132.883,171.503,-147.496,86.324,111.805,120.352
-65.995,-124.861,14.712,-0.365,-58.288,-79.898
value -65.995

-104.22,63.37,20.71,42.92,-148.23,-44.46
38.59,-20.95,-76.00,-78.39,-147.57,-53.43
135.79,64.40,-36.10,-49.86,-42.52,-111.08
value 38.59

-1.5,-1.8,1.7,-0.7,-0.6,1.6
-2.1,-1.4,1.5,-0.5,-0.9,1.8
-1.8,-2.2,1.9,-0.9,-0.7,2.1
value -2.1

0.218,-0.082,-0.046,0.093,-0.047
0.151,0.024,-0.043,-0.107,-0.041
0.170,-0.037,-0.054,-0.205,-0.015
value 0.151

-9.1,6.9,-2.2,16.4,-9.2,0.8
-15.5,11.6,-0.9,4.0,-7.1,3.8
value -15.5

0.039,0.041,0.031,0.036
-0.173,0.180,-0.051,-0.207
value -0.173

-0.015,0.104,-0.065,0.122
-0.022,0.136,-0.065,0.082
-0.125,0.096,0.100,-0.023
value -0.022
---
[[-23.8  -0.5 -30.2  13.2]
 [ 64.0  18.8  62.2  16.7]
 [ 53.4 -21.8  45.8 -22.3]] Out: -22.3

[[ 31.9  23.6 -10.3   1.9  72.8 -32.1 -51.2]
 [ 20.9  18.5 -31.9   3.4 -15.6  -0.5   3.4]
 [-50.1 -41.4  33.6 -10.6 -60.8  28.4  59.6]] Out: 59.6

[[-13.6 -41.2  65.0 -51.0]
 [ 36.0  28.5 -35.2  50.1]
 [-10.2 -43.3  63.7 -55.7]] Out: -55.7

[[  6.7 -71.6  -2.7  -7.5  -0.6]
 [-10.0  17.6   1.9   4.8  -0.7]
 [  8.6  -4.2  -3.2  -8.1  -2.7]] Out: -2.7

[[-33.2 -58.0  71.1  63.8 -66.4  58.4  -0.6]
 [ 21.4  67.8 -55.2 -48.0  67.2  35.4 -15.6]
 [-64.2   3.7  34.2  31.3 -31.2  38.6 -63.2]] Out: -63.2

[[  0.8  -6.3 -21.5  25.5 -18.7   5.8]
 [  0.9  25.3   3.9  64.3 -25.8  31.7]
 [  2.6   1.8  -2.5  19.1 -12.6  -1.8]] Out: -1.8
---
-16.078	-128.674	-158.803	14.262	-38.852	141.950	-184.662 Answer: -16.078, -184.662

0.879	-1.309	-1.222	0.941 Answer: 0.879, 0.941

14.290	-0.767	13.746	6.857	11.754	-16.424 Answer: 14.290, -16.424

-159.577	155.959	-62.864	1.403	-148.070 Answer: -159.577, -148.070

12.58	14.16	-10.67	-6.37 Answer: 12.58, -6.37

-0.035	0.181	0.078	-0.158
0.134	-0.127	0.143	0.094
0.041	-0.115	0.011	0.078
Answer: -0.035, 0.078
---
[ -1.9   1.2 -53.0  75.9  70.2 -70.9  67.0] ans = -70.9

[[-27.1   0.0  -1.0  -0.5  75.3]
 [ 69.6  -0.1  -0.3  -2.0 -49.8]
 [ 55.8  -1.4  -1.9   1.2  76.8]] ans = -0.5

[[  3.8  60.0 -35.2  30.4]
 [ 13.4   6.3  -6.1  13.6]
 [ -6.3  -4.3 -19.6   0.2]] ans = -35.2

[-18.2 -68.9 -61.7 -21.9  30.5  -7.8] ans = 30.5

[ 27.8 -25.1  73.2 -18.1 -28.9 -20.4 -21.1] ans = -20.4

[[ 29.6  54.0  47.1  12.4  -5.4  26.5   4.7]
 [ 25.8  58.5  42.8  11.2  -8.6  22.6  24.1]
 [ -5.7  31.2  22.1  20.2 -14.1  -3.9  -1.8]] ans = 26.5
---
[[ 18.7  -5.3   4.8 -21.6  44.8 -12.7  21.5]
 [  0.4   1.2  -5.0   1.6 -58.6 -17.6   4.1]] ==> 1.2

[[-61.8  58.8 -74.4  22.6]
 [-54.6  -1.8  59.5  25.5]] ==> -1.8

[[ 58.1  57.2  78.1 -46.8  53.7 -48.8]
 [-18.4  23.8  31.0  19.6  48.3  33.5]] ==> 23.8

[[-50.5   1.3 -78.2 -26.8  17.3 -42.5]
 [ -4.7 -28.7 -22.3 -22.8  -9.6   6.9]] ==> -28.7

[[ 20.8  34.5  31.0  30.6  18.6]
 [-44.2 -17.8 -38.7 -67.7  -6.0]] ==> -17.8

[[ 61.7 -44.0 -54.0  54.4  62.9]
 [-46.5 -63.0  53.9 -49.4 -44.4]] ==> -63.0
---
[26.60, 156.45, -96.44, -8.65, -151.60] -> -8.65
[[0.03, -0.19, 0.20, 0.15, 0.20], [-0.06, 0.09, 0.03, -0.06, 0.11]] -> -0.06
[[-0.076, 0.167, -0.152, 0.099], [-0.098, -0.167, -0.005, -0.098], [-0.129, -0.199, -0.009, -0.110]] -> -0.009
[[9.365, 13.450, 11.621, 2.738, -12.497], [4.639, 7.630, 9.155, -3.519, 7.615], [1.424, -1.211, 6.077, 3.931, 8.595]] -> 3.931
[-1.6, -1.1, -1.4, 0.0, -0.4, 1.2, -1.6] -> 1.2
[0.006, 0.127, -0.130, 0.094, -0.013, 0.152] -> -0.013
[-3.857, 11.884, -13.718, 5.006, -9.058, 4.149, 3.208] -> 4.149
[-0.15, 0.00, 0.12, -0.08, 0.06, 0.08] -> 0.06
[-128.8, 174.4, 115.7, -81.1] -> 115.7
[0.134, -0.101, -0.038, -0.068, -0.180, 0.122] -> -0.180
